Below is a small trained network, with its code and all its weights. Each question gives an input and a class and asks what happens when units are switched off, that is, made to give their printed mean instead of their output.

import numpy as np


def w(rows, s, z=0):
    codes = np.array(rows[::2]) - 128.0
    scale = np.full(codes.shape[1], s)
    scale[-1] = z or s
    return codes * scale


def f(y):
    return y / 2 * (1 + np.tanh(0.7978845608 * (y + 0.044715 * y**3)))


def log_softmax(a):
    a = a - a.max(-1, keepdims=True)
    return a - np.log(np.exp(a).sum(-1, keepdims=True))


def net(x, mask):
    res = np.array(x, float).reshape(1, 6) / 4 @ E
    y = f(res @ A[0][:, :-1].T + A[0][:, -1])
    res = res + np.where(mask, y, B[0][:, -1]) @ B[0][:, :-1]
    return log_softmax(res[-1] @ U[:, :-1].T + U[:, -1])


A, B = {}, {}
E = w([
[49,140,58,130,153,64,138,103,96,162,138,178],'x0',
[106,172,151,173,106,114,209,230,59,80,219,84],'x1',
[126,1,115,59,18,117,52,175,187,150,116,156],'x2',
[131,97,166,154,163,190,132,115,158,61,42,194],'x3',
[160,110,133,147,152,142,79,131,67,165,154,71],'x4',
[50,97,61,169,156,122,131,249,101,97,137,166],'x5',
],0.0059)
A[0] = w([
[128,22,125,79,79,149,78,120,229,126,48,247,251],'N0',
[125,190,83,126,207,128,113,47,150,162,96,151,94],'N1',
[70,199,96,175,222,147,198,171,100,78,136,207,168],'N2',
[167,49,135,133,150,158,43,124,106,151,111,109,198],'N3',
[120,168,44,74,94,50,107,71,161,206,176,114,167],'N4',
[159,181,194,117,130,165,170,118,175,93,118,126,205],'N5',
[179,189,219,146,146,171,166,96,170,71,96,111,119],'N6',
],0.012,0.0023)
B[0] = w([
[103,123,5,189,48,41,126,225,125,69,110,250,248],'N0',
[151,167,96,114,191,107,121,97,128,151,113,239,187],'N1',
[99,66,82,120,2,84,110,156,184,100,11,176,219],'N2',
[78,134,162,114,100,131,180,89,151,121,11,97,175],'N3',
[138,98,203,138,134,195,129,102,136,111,26,52,197],'N4',
[100,84,135,143,94,138,114,146,116,143,39,53,178],'N5',
[97,77,181,116,88,148,139,144,112,131,61,10,196],'N6',
],0.0088,0.016)
U = w([
[125,132,100,128,119,105,129,196,103,112,255,117,111],'0',
[169,170,129,108,217,149,116,78,126,151,134,167,7],'1',
[122,99,190,112,138,182,128,120,116,141,122,41,210],'2',
[111,114,65,149,109,68,124,148,138,94,99,182,173],'3',
],0.0094,0.002)

Each question gives the input, the list of numbers given to net, and the class t.
The units are the neurons (one row each of A and B). Each row of codes is followed by its name. A weight is (code - 128) times the scale printed after its matrix; where a second scale follows, it is the last column's (A, B and U).
mask holds one flag per neuron, in row order. A switched-off neuron (its flag False) gives its mean, the last column of its row in B, instead of its output. The means were averaged over made-up inputs and are rounded, as every weight is.
A unit's drop is (log p(t) with every unit on - log p(t) with that unit switched off) / (log p(t) with every unit on - log p(t) with every unit switched off).
The circuit of an input: a set's keep is (log p(t) with only the set's units on - log p(t) with every unit switched off) / (log p(t) with every unit on - log p(t) with every unit switched off). Starting from all 7 units, units are removed one at a time, each time the one whose removal leaves the highest keep (on an exact tie, the one counted first), for as long as the keep stays at least 0.8.
circuit, biggest first: the units of the circuit, biggest drop first
unit that matters most: the unit with the biggest drop
top k neurons: the k neurons with the biggest drops, biggest first
drop when u is switched off: that unit's drop, to one decimal
input [-2,-7,-5,-7,-1,-2], class 1: circuit, biggest first	N1, N0
input [5,4,-1,-1,8,-6], class 2: unit that matters most	N0
input [1,-2,3,-8,-1,3], class 2: circuit, biggest first	N0, N4
input [-7,8,-3,-7,1,1], class 0: circuit, biggest first	N4, N3, N0
input [3,7,-2,0,7,-5], class 0: top 3 neurons	N4, N3, N6
input [-7,6,-3,-7,1,6], class 0: top 2 neurons	N0, N3
input [2,-5,-5,3,7,0], class 1: circuit, biggest first	N0, N1
input [-5,-8,-3,-3,8,-1], class 2: top 2 neurons	N0, N3
input [2,-1,-2,-8,-1,1], class 2: top 2 neurons	N0, N4
input [8,-1,-4,-8,-2,-5], class 1: top 2 neurons	N1, N6
input [-7,5,5,-7,-4,4], class 0: drop when N2 is switched off	0.1
input [0,1,0,-7,-3,5], class 2: drop when N0 is switched off	1.0
input [1,-5,-7,-4,-1,-2], class 1: drop when N0 is switched off	0.4
